Here is a tiny trained network, its code and every weight. The questions are about switching its units off for an input and a class, where a switched-off unit gives its printed mean instead of its output.

import numpy as np


def w(rows, s, z=0):
    codes = np.array(rows[::2]) - 128.0
    scale = np.full(codes.shape[1], s)
    scale[-1] = z or s
    return codes * scale


def f(y):
    return np.maximum(y, 0)


def log_softmax(a):
    a = a - a.max(-1, keepdims=True)
    return a - np.log(np.exp(a).sum(-1, keepdims=True))


def net(x, mask):
    res = np.array(x, float).reshape(1, 7) / 4 @ E
    y = f(res @ A[0][:, :-1].T + A[0][:, -1])
    res = res + np.where(mask, y, B[0][:, -1]) @ B[0][:, :-1]
    return log_softmax(res[-1] @ U[:, :-1].T + U[:, -1])


A, B = {}, {}
E = w([
[131,135,125,143],'x0',
[3,115,165,155],'x1',
[142,185,237,80],'x2',
[131,95,156,129],'x3',
[126,107,141,111],'x4',
[129,98,151,118],'x5',
[126,99,148,109],'x6',
],0.012)
A[0] = w([
[128,151,156,113,135],'N0',
[27,122,113,122,161],'N1',
[50,122,134,167,173],'N2',
[17,124,138,152,144],'N3',
[100,24,21,160,31],'N4',
[111,54,50,150,70],'N5',
[169,112,154,178,160],'N6',
[79,69,157,128,206],'N7',
[74,128,126,136,157],'N8',
[111,131,131,159,122],'N9',
[129,209,238,110,63],'N10',
[152,112,135,136,133],'N11',
[241,108,89,112,183],'N12',
[144,124,84,154,142],'N13',
[127,136,152,180,147],'N14',
[254,107,83,113,170],'N15',
[61,130,139,164,146],'N16',
[144,179,199,113,51],'N17',
[124,120,190,138,3],'N18',
[126,139,150,136,73],'N19',
[19,129,142,165,141],'N20',
[106,48,35,154,116],'N21',
],0.015,0.0026)
B[0] = w([
[74,113,130,193,160],'N0',
[167,68,94,89,217],'N1',
[187,85,112,80,211],'N2',
[161,68,58,74,233],'N3',
[61,230,230,195,251],'N4',
[64,220,164,161,217],'N5',
[118,123,78,102,149],'N6',
[184,129,92,143,191],'N7',
[178,111,106,98,179],'N8',
[150,105,147,138,151],'N9',
[51,231,171,213,230],'N10',
[148,127,74,152,144],'N11',
[164,5,96,73,234],'N12',
[116,50,193,190,174],'N13',
[141,112,130,137,147],'N14',
[231,58,56,38,245],'N15',
[170,64,127,88,197],'N16',
[44,174,172,185,193],'N17',
[106,177,109,128,159],'N18',
[98,116,146,137,141],'N19',
[222,61,95,70,234],'N20',
[36,229,150,174,236],'N21',
],0.012,0.015)
U = w([
[250,25,2,82,2],'0',
[96,253,135,201,254],'1',
],0.0083,0.0003)

Each question gives the input, the list of numbers given to net, and the class t.
The units are the neurons (one row each of A and B). Each row of codes is followed by its name. A weight is (code - 128) times the scale printed after its matrix; where a second scale follows, it is the last column's (A, B and U).
mask holds one flag per neuron, in row order. A switched-off neuron (its flag False) gives its mean, the last column of its row in B, instead of its output. The means were averaged over made-up inputs and are rounded, as every weight is.
A unit's drop is (log p(t) with every unit on - log p(t) with that unit switched off) / (log p(t) with every unit on - log p(t) with every unit switched off).
unit that matters most: the unit with the biggest drop
k most important neurons: the k neurons with the biggest drops, biggest first
drop when u is switched off: that unit's drop, to one decimal
input [-5,-7,8,-6,-5,-2,-1], class 1: unit that matters most	N10
input [-6,3,4,6,-1,-5,5], class 1: 3 most important neurons	(N10, N15, N12)
input [2,-7,-8,7,-3,-4,6], class 1: 4 most important neurons	(N4, N21, N5, N20)
input [-4,5,-7,-2,8,-5,-3], class 1: 3 most important neurons	(N4, N21, N5)
input [1,-3,4,4,0,8,8], class 1: 3 most important neurons	(N10, N20, N3)
input [-1,8,7,5,1,8,2], class 0: 3 most important neurons	(N20, N3, N4)
input [0,7,7,-4,6,-5,-2], class 0: 3 most important neurons	(N20, N4, N3)
input [5,5,5,3,-5,-7,2], class 0: 4 most important neurons	(N4, N21, N20, N5)
input [-8,1,2,-6,-2,0,5], class 1: 2 most important neurons	(N15, N12)
input [7,-4,-5,8,-4,3,7], class 1: 2 most important neurons	(N4, N21)
input [6,8,2,6,-6,-6,5], class 0: drop when N9 is switched off	0.0
